Below are the code and all the weights of a small trained network. Each question names an input and a class and asks about switching units off, where a switched-off unit gives its printed mean instead of its output.

import numpy as np


def w(rows, s, z=0):
    codes = np.array(rows[::2]) - 128.0
    scale = np.full(codes.shape[1], s)
    scale[-1] = z or s
    return codes * scale


def f(y):
    return np.maximum(y, 0)


def log_softmax(a):
    a = a - a.max(-1, keepdims=True)
    return a - np.log(np.exp(a).sum(-1, keepdims=True))


def net(x, mask):
    res = np.array(x, float).reshape(1, 6) / 4 @ E
    y = f(res @ A[0][:, :-1].T + A[0][:, -1])
    res = res + np.where(mask, y, B[0][:, -1]) @ B[0][:, :-1]
    return log_softmax(res[-1] @ U[:, :-1].T + U[:, -1])


A, B = {}, {}
E = w([
[151,177,146,83,115,93],'x0',
[233,118,190,101,22,100],'x1',
[73,90,229,28,66,64],'x2',
[121,66,254,190,83,227],'x3',
[192,193,159,85,210,181],'x4',
[149,137,148,190,145,15],'x5',
],0.0077)
A[0] = w([
[254,168,137,98,191,151,161],'N1',
[254,168,131,150,125,135,216],'N2',
[119,32,57,131,102,146,254],'N3',
[54,110,151,219,82,56,62],'N4',
[107,58,75,119,94,108,170],'N5',
[123,168,173,61,131,84,138],'N6',
[139,149,55,168,86,134,73],'N7',
[99,56,251,97,196,151,219],'N8',
[97,162,229,73,170,63,108],'N9',
[111,177,113,187,195,160,21],'N10',
[145,174,147,33,176,121,70],'N11',
[144,196,64,205,167,104,150],'N12',
[175,165,174,17,71,134,236],'N13',
],0.0075,0.0028)
B[0] = w([
[252,174,165,162,149,198,242],'N1',
[244,241,229,254,51,91,232],'N2',
[16,217,108,216,16,149,217],'N3',
[62,94,60,74,130,109,207],'N4',
[51,188,45,73,98,114,188],'N5',
[173,77,199,31,193,1,202],'N6',
[177,185,127,221,115,202,175],'N7',
[80,44,135,47,97,236,251],'N8',
[65,74,134,73,133,9,215],'N9',
[110,16,142,198,239,134,201],'N10',
[150,21,85,110,90,65,199],'N11',
[167,212,38,201,224,53,245],'N12',
[126,39,253,91,51,69,254],'N13',
],0.0048,0.0069)
U = w([
[148,150,60,182,195,161,137],'0',
[70,122,94,61,63,149,254],'1',
[204,187,166,160,98,159,41],'2',
[124,84,158,1,143,74,59],'3',
[82,72,153,111,119,249,22],'4',
[99,72,139,108,86,114,202],'5',
],0.0092,0.003)

Each question gives the input, the list of numbers given to net, and the class t.
The units are the neurons (one row each of A and B). Each row of codes is followed by its name. A weight is (code - 128) times the scale printed after its matrix; where a second scale follows, it is the last column's (A, B and U).
mask holds one flag per neuron, in row order. A switched-off neuron (its flag False) gives its mean, the last column of its row in B, instead of its output. The means were averaged over made-up inputs and are rounded, as every weight is.
A unit's drop is (log p(t) with every unit on - log p(t) with that unit switched off) / (log p(t) with every unit on - log p(t) with every unit switched off).
The circuit of an input: a set's keep is (log p(t) with only the set's units on - log p(t) with every unit switched off) / (log p(t) with every unit on - log p(t) with every unit switched off). Starting from the 12 units with the biggest drops (on a tie, the unit counted first), units are removed one at a time, each time the one whose removal leaves the highest keep (on an exact tie, the one counted first), for as long as the keep stays at least 0.8.
units of the circuit, in order: the units of the circuit, biggest drop first
most important unit: the unit with the biggest drop
k most important neurons: the k neurons with the biggest drops, biggest first
drop of u: that unit's drop, to one decimal
input [-2,4,0,-8,-7,6], class 0: units of the circuit, in order : (N13, N12)
input [2,-7,8,7,-6,3], class 1: most important unit : N4
input [8,0,-4,-5,5,-5], class 2: units of the circuit, in order : (N2, N1)
input [-4,5,5,1,-7,1], class 1: units of the circuit, in order : (N5, N3, N4, N10)
input [8,-2,-2,-3,-4,4], class 0: 2 most important neurons : (N13, N12)
input [-2,-8,6,-5,-8,7], class 1: units of the circuit, in order : (N5, N3, N4)
input [-7,-2,0,1,-7,-3], class 1: 2 most important neurons : (N5, N3)
input [-2,8,-3,-7,-1,-4], class 2: drop of N1 : 0.0
input [7,8,-8,-8,-5,-4], class 2: drop of N2 : 0.2
input [-4,0,5,-5,-7,6], class 1: drop of N3 : 0.2
